Below is a small trained network, with its code and all its weights. Each question gives an input and a class and asks what happens when units are switched off, that is, made to give their printed mean instead of their output.

import numpy as np


def w(rows, s, z=0):
    codes = np.array(rows[::2]) - 128.0
    scale = np.full(codes.shape[1], s)
    scale[-1] = z or s
    return codes * scale


def f(y):
    return y / 2 * (1 + np.tanh(0.7978845608 * (y + 0.044715 * y**3)))


def log_softmax(a):
    a = a - a.max(-1, keepdims=True)
    return a - np.log(np.exp(a).sum(-1, keepdims=True))


def net(x, mask):
    res = np.array(x, float).reshape(1, 6) / 4 @ E
    y = f(res @ A[0][:, :-1].T + A[0][:, -1])
    res = res + np.where(mask, y, B[0][:, -1]) @ B[0][:, :-1]
    return log_softmax(res[-1] @ U[:, :-1].T + U[:, -1])


A, B = {}, {}
E = w([
[129,126,129,129,125],'x0',
[129,128,127,129,126],'x1',
[212,129,206,93,137],'x2',
[136,151,120,100,1],'x3',
[40,107,171,32,138],'x4',
[79,122,221,208,95],'x5',
],0.0073)
A[0] = w([
[129,121,136,137,123,54],'N0',
[65,104,158,63,133,81],'N1',
[137,155,112,98,40,98],'N2',
[210,141,216,87,121,119],'N3',
[157,126,60,69,152,71],'N4',
[81,134,223,223,111,88],'N5',
[131,175,114,95,44,106],'N6',
[146,165,117,106,23,121],'N7',
[57,130,158,57,135,84],'N8',
[182,156,94,212,120,97],'N9',
[46,130,40,170,109,104],'N10',
[34,104,173,70,127,159],'N11',
[142,136,111,99,31,131],'N12',
[143,158,112,100,32,123],'N13',
[173,132,55,54,157,94],'N14',
[124,112,131,142,223,119],'N15',
[128,111,121,145,221,106],'N16',
[210,130,203,90,138,122],'N17',
[122,114,139,158,220,115],'N18',
[67,96,153,65,130,103],'N19',
[135,123,133,133,219,144],'N20',
[63,131,161,44,124,93],'N21',
[183,156,84,209,120,104],'N22',
[184,120,67,37,155,110],'N23',
[43,125,54,173,106,119],'N24',
[170,154,52,60,162,106],'N25',
[130,95,126,149,213,89],'N26',
[58,143,157,60,139,104],'N27',
[215,94,218,95,133,123],'N28',
[119,121,148,153,206,94],'N29',
[85,107,253,202,114,127],'N30',
[212,135,220,100,129,112],'N31',
[93,123,150,89,123,255],'N32',
[195,160,108,243,95,134],'N33',
[143,122,120,87,24,150],'N34',
[185,148,89,210,119,103],'N35',
[42,98,63,180,106,118],'N36',
],0.0073,0.0095)
B[0] = w([
[85,111,190,22,102,109],'N0',
[212,64,187,26,118,138],'N1',
[76,48,209,149,163,142],'N2',
[87,144,74,93,171,156],'N3',
[85,99,151,80,57,131],'N4',
[87,63,60,55,3,161],'N5',
[91,80,187,160,160,145],'N6',
[103,74,150,150,167,160],'N7',
[221,60,182,34,126,142],'N8',
[213,66,178,2,129,146],'N9',
[89,148,113,56,183,152],'N10',
[198,107,102,127,136,193],'N11',
[92,69,160,178,173,161],'N12',
[91,58,167,169,174,158],'N13',
[80,84,110,114,14,147],'N14',
[98,61,165,175,133,149],'N15',
[89,64,182,160,135,143],'N16',
[65,162,60,91,173,152],'N17',
[106,67,155,154,125,149],'N18',
[193,98,143,91,129,146],'N19',
[106,81,142,190,127,159],'N20',
[193,90,148,93,142,149],'N21',
[191,77,159,54,148,150],'N22',
[103,109,92,145,41,157],'N23',
[97,171,91,54,191,157],'N24',
[80,85,123,138,48,151],'N25',
[84,62,173,128,134,134],'N26',
[199,96,147,93,122,149],'N27',
[74,148,65,90,174,157],'N28',
[92,62,185,143,110,134],'N29',
[104,90,57,115,55,185],'N30',
[80,139,74,75,164,152],'N31',
[185,144,60,219,154,255],'N32',
[174,95,116,91,143,180],'N33',
[103,88,144,186,171,176],'N34',
[191,71,157,41,143,149],'N35',
[107,150,80,77,170,157],'N36',
],0.0083,0.0088)
U = w([
[215,104,161,80,132,77],'0',
[88,113,106,119,6,88],'1',
[150,134,114,160,146,255],'2',
[86,94,189,172,169,79],'3',
[150,141,110,153,137,237],'4',
[89,161,95,82,188,51],'5',
[160,230,190,166,112,96],'6',
[130,182,229,111,93,28],'7',
],0.015,0.0098)

Each question gives the input, the list of numbers given to net, and the class t.
The units are the neurons (one row each of A and B). Each row of codes is followed by its name. A weight is (code - 128) times the scale printed after its matrix; where a second scale follows, it is the last column's (A, B and U).
mask holds one flag per neuron, in row order. A switched-off neuron (its flag False) gives its mean, the last column of its row in B, instead of its output. The means were averaged over made-up inputs and are rounded, as every weight is.
A unit's drop is (log p(t) with every unit on - log p(t) with that unit switched off) / (log p(t) with every unit on - log p(t) with every unit switched off).
The circuit of an input: a set's keep is (log p(t) with only the set's units on - log p(t) with every unit switched off) / (log p(t) with every unit on - log p(t) with every unit switched off). Starting from the 12 units with the biggest drops (on a tie, the unit counted first), units are removed one at a time, each time the one whose removal leaves the highest keep (on an exact tie, the one counted first), for as long as the keep stays at least 0.8.
units of the circuit, in order: the units of the circuit, biggest drop first
unit that matters most: the unit with the biggest drop
k most important neurons: the k neurons with the biggest drops, biggest first
drop when u is switched off: that unit's drop, to one decimal
input [-5,4,-7,-6,7,8], class 1: units of the circuit, in order -> N5
input [-5,5,8,-7,-1,3], class 5: 4 most important neurons -> N28, N17, N31, N3
input [-4,-4,-6,4,1,-3], class 5: 2 most important neurons -> N24, N10
input [4,-6,-3,4,-6,-4], class 0: units of the circuit, in order -> N9, N22
input [8,-6,1,8,-8,8], class 0: 2 most important neurons -> N9, N33
input [3,1,3,-3,4,7], class 1: units of the circuit, in order -> N5, N30
input [4,2,3,6,-5,8], class 1: 2 most important neurons -> N5, N30
input [5,-4,-8,3,5,-5], class 5: 3 most important neurons -> N24, N10, N36
input [5,-2,-7,-8,-3,-8], class 1: 2 most important neurons -> N14, N25
input [6,4,8,-8,3,0], class 3: 2 most important neurons -> N15, N20
input [-2,2,-8,-7,0,2], class 5: 3 most important neurons -> N24, N36, N10
input [2,3,7,-3,-6,-6], class 5: 2 most important neurons -> N17, N28
input [-5,-6,7,7,-3,-4], class 3: drop when N34 is switched off -> 0.1
input [-1,-5,8,1,-5,0], class 5: drop when N17 is switched off -> 0.1
input [1,7,-5,-1,-6,-8], class 1: drop when N14 is switched off -> 0.2
input [1,4,-6,0,-4,5], class 5: unit that matters most -> N24
input [6,0,5,-6,-3,-1], class 3: drop when N15 is switched off -> 0.3
